Below are the code and all the weights of a small trained network. Each question names an input and a class and asks about switching units off, where a switched-off unit gives its printed mean instead of its output.

import numpy as np


def w(rows, s, z=0):
    codes = np.array(rows[::2]) - 128.0
    scale = np.full(codes.shape[1], s)
    scale[-1] = z or s
    return codes * scale


def norm(h):
    return h / np.sqrt((h * h).mean(-1, keepdims=True) + 1e-5)


def f(y):
    return np.maximum(y, 0)


def log_softmax(a):
    a = a - a.max(-1, keepdims=True)
    return a - np.log(np.exp(a).sum(-1, keepdims=True))


def net(x, mask):
    res = np.array(x, float).reshape(1, 3) / 4 @ E
    u = 0
    for l in range(2):
        y = f(norm(res) @ A[l][:, :-1].T + A[l][:, -1])
        res = res + np.where(mask[u : u + 11], y, B[l][:, -1]) @ B[l][:, :-1]
        u += 11
    return log_softmax(norm(res)[-1] @ U[:, :-1].T + U[:, -1])


A, B = {}, {}
E = w([
[78,54,59,232,39,42,242,99],'x0',
[102,50,101,95,137,204,157,254],'x1',
[41,136,205,8,193,159,161,140],'x2',
],0.0073)
A[0] = w([
[125,155,57,160,83,96,86,184,98],'0.n1',
[154,56,53,134,94,132,127,254,2],'0.n2',
[226,143,159,136,254,157,116,157,122],'0.n3',
[80,55,138,26,124,173,128,168,37],'0.n4',
[150,72,160,33,224,158,120,150,192],'0.n5',
[150,144,116,175,135,96,123,52,31],'0.n6',
[62,110,128,42,135,90,166,110,206],'0.n7',
[118,199,162,126,160,101,32,105,48],'0.n8',
[178,66,97,85,165,193,132,147,143],'0.n9',
[111,151,59,203,86,111,122,178,48],'0.n10',
[73,66,114,131,76,128,195,182,140],'0.n11',
],0.0074,0.0032)
B[0] = w([
[127,155,22,95,159,91,111,146,172],'0.n1',
[165,212,184,152,41,211,158,198,209],'0.n2',
[139,138,228,152,75,137,197,101,217],'0.n3',
[74,89,2,168,206,152,56,143,205],'0.n4',
[141,99,4,137,150,94,127,94,254],'0.n5',
[101,62,119,120,108,105,168,246,164],'0.n6',
[57,48,130,81,146,111,120,123,208],'0.n7',
[188,220,169,126,185,185,11,87,193],'0.n8',
[135,163,179,128,172,201,168,166,198],'0.n9',
[186,164,102,176,120,91,132,85,179],'0.n10',
[189,153,217,83,137,148,51,88,216],'0.n11',
],0.0072,0.0078)
A[1] = w([
[171,122,122,96,224,196,120,144,85],'1.n1',
[100,128,197,81,96,33,197,120,2],'1.n2',
[201,183,123,195,104,95,79,99,57],'1.n3',
[210,154,114,188,111,89,86,209,122],'1.n4',
[126,102,189,78,120,65,116,124,53],'1.n5',
[140,68,247,98,61,9,232,79,71],'1.n6',
[54,112,132,69,175,130,188,224,82],'1.n7',
[53,98,207,84,106,244,66,191,82],'1.n8',
[181,131,44,189,76,57,129,71,57],'1.n9',
[162,148,128,118,180,167,105,115,41],'1.n10',
[101,153,158,134,86,2,67,85,113],'1.n11',
],0.0076,0.0041)
B[1] = w([
[124,151,179,92,136,72,128,84,253],'1.n1',
[214,15,204,161,101,246,176,57,152],'1.n2',
[8,40,92,123,156,52,129,103,227],'1.n3',
[112,165,73,119,175,152,226,160,241],'1.n4',
[176,178,67,124,136,192,184,62,150],'1.n5',
[163,114,220,105,178,254,128,66,191],'1.n6',
[76,98,97,102,36,66,91,157,191],'1.n7',
[117,117,150,239,66,53,135,122,237],'1.n8',
[74,193,60,144,203,14,104,65,216],'1.n9',
[190,162,154,58,71,85,114,74,188],'1.n10',
[205,65,129,138,43,193,207,178,202],'1.n11',
],0.0073,0.0062)
U = w([
[43,74,72,61,166,111,61,160,242],'0',
[175,182,98,171,74,206,177,217,195],'1',
[83,71,181,170,36,110,86,194,3],'2',
[193,201,183,59,187,103,48,59,146],'3',
[123,171,10,201,150,23,193,81,52],'4',
[166,55,186,140,91,195,202,44,58],'5',
],0.013,0.0036)

Each question gives the input, the list of numbers given to net, and the class t.
The units are the neurons (one row each of A and B). Each row of codes is followed by its name. A weight is (code - 128) times the scale printed after its matrix; where a second scale follows, it is the last column's (A, B and U).
mask holds one flag per neuron, layer by layer. A switched-off neuron (its flag False) gives its mean, the last column of its row in B, instead of its output. The means were averaged over made-up inputs and are rounded, as every weight is.
A unit's drop is (log p(t) with every unit on - log p(t) with that unit switched off) / (log p(t) with every unit on - log p(t) with every unit switched off).
The circuit of an input: a set's keep is (log p(t) with only the set's units on - log p(t) with every unit switched off) / (log p(t) with every unit on - log p(t) with every unit switched off). Starting from the 12 units with the biggest drops (on a tie, the unit counted first), units are removed one at a time, each time the one whose removal leaves the highest keep (on an exact tie, the one counted first), for as long as the keep stays at least 0.8.
circuit, biggest first: the units of the circuit, biggest drop first
most important unit: the unit with the biggest drop
top k neurons: the k neurons with the biggest drops, biggest first
top k neurons in layer l: the k neurons of layer l with the biggest drops, biggest first
drop of u: that unit's drop, to one decimal
input [6,-2,0], class 5: top 2 neurons => 0.n4, 0.n5
input [6,3,1], class 5: most important unit => 0.n5
input [-3,1,-4], class 1: circuit, biggest first => 0.n11, 0.n5
input [-4,7,-1], class 1: top 3 neurons in layer 0 => 0.n2, 0.n7, 0.n5
input [-8,3,8], class 0: top 4 neurons in layer 0 => 0.n4, 0.n11, 0.n5, 0.n7
input [7,-8,0], class 5: top 2 neurons in layer 1 => 1.n6, 1.n2
input [4,4,1], class 2: circuit, biggest first => 1.n8, 0.n5
input [3,3,-1], class 1: top 2 neurons in layer 0 => 0.n2, 0.n5
input [-3,-2,-5], class 4: top 2 neurons in layer 1 => 1.n3, 1.n4
input [5,3,2], class 5: top 3 neurons => 0.n11, 0.n8, 0.n5
input [4,4,-2], class 1: top 2 neurons in layer 0 => 0.n2, 0.n5
input [1,-3,3], class 5: top 2 neurons => 0.n4, 0.n5
input [5,7,-3], class 1: top 2 neurons => 0.n2, 0.n5
input [3,4,-1], class 1: circuit, biggest first => 0.n2
input [-5,8,-1], class 1: top 2 neurons in layer 0 => 0.n2, 0.n7
input [-3,3,0], class 0: top 3 neurons in layer 1 => 1.n11, 1.n9, 1.n4
input [7,8,4], class 2: top 2 neurons in layer 0 => 0.n11, 0.n2
input [-4,5,-2], class 1: drop of 0.n5 => 0.0
input [0,0,1], class 0: drop of 0.n7 => 0.1
input [0,1,-1], class 1: top neuron => 0.n2
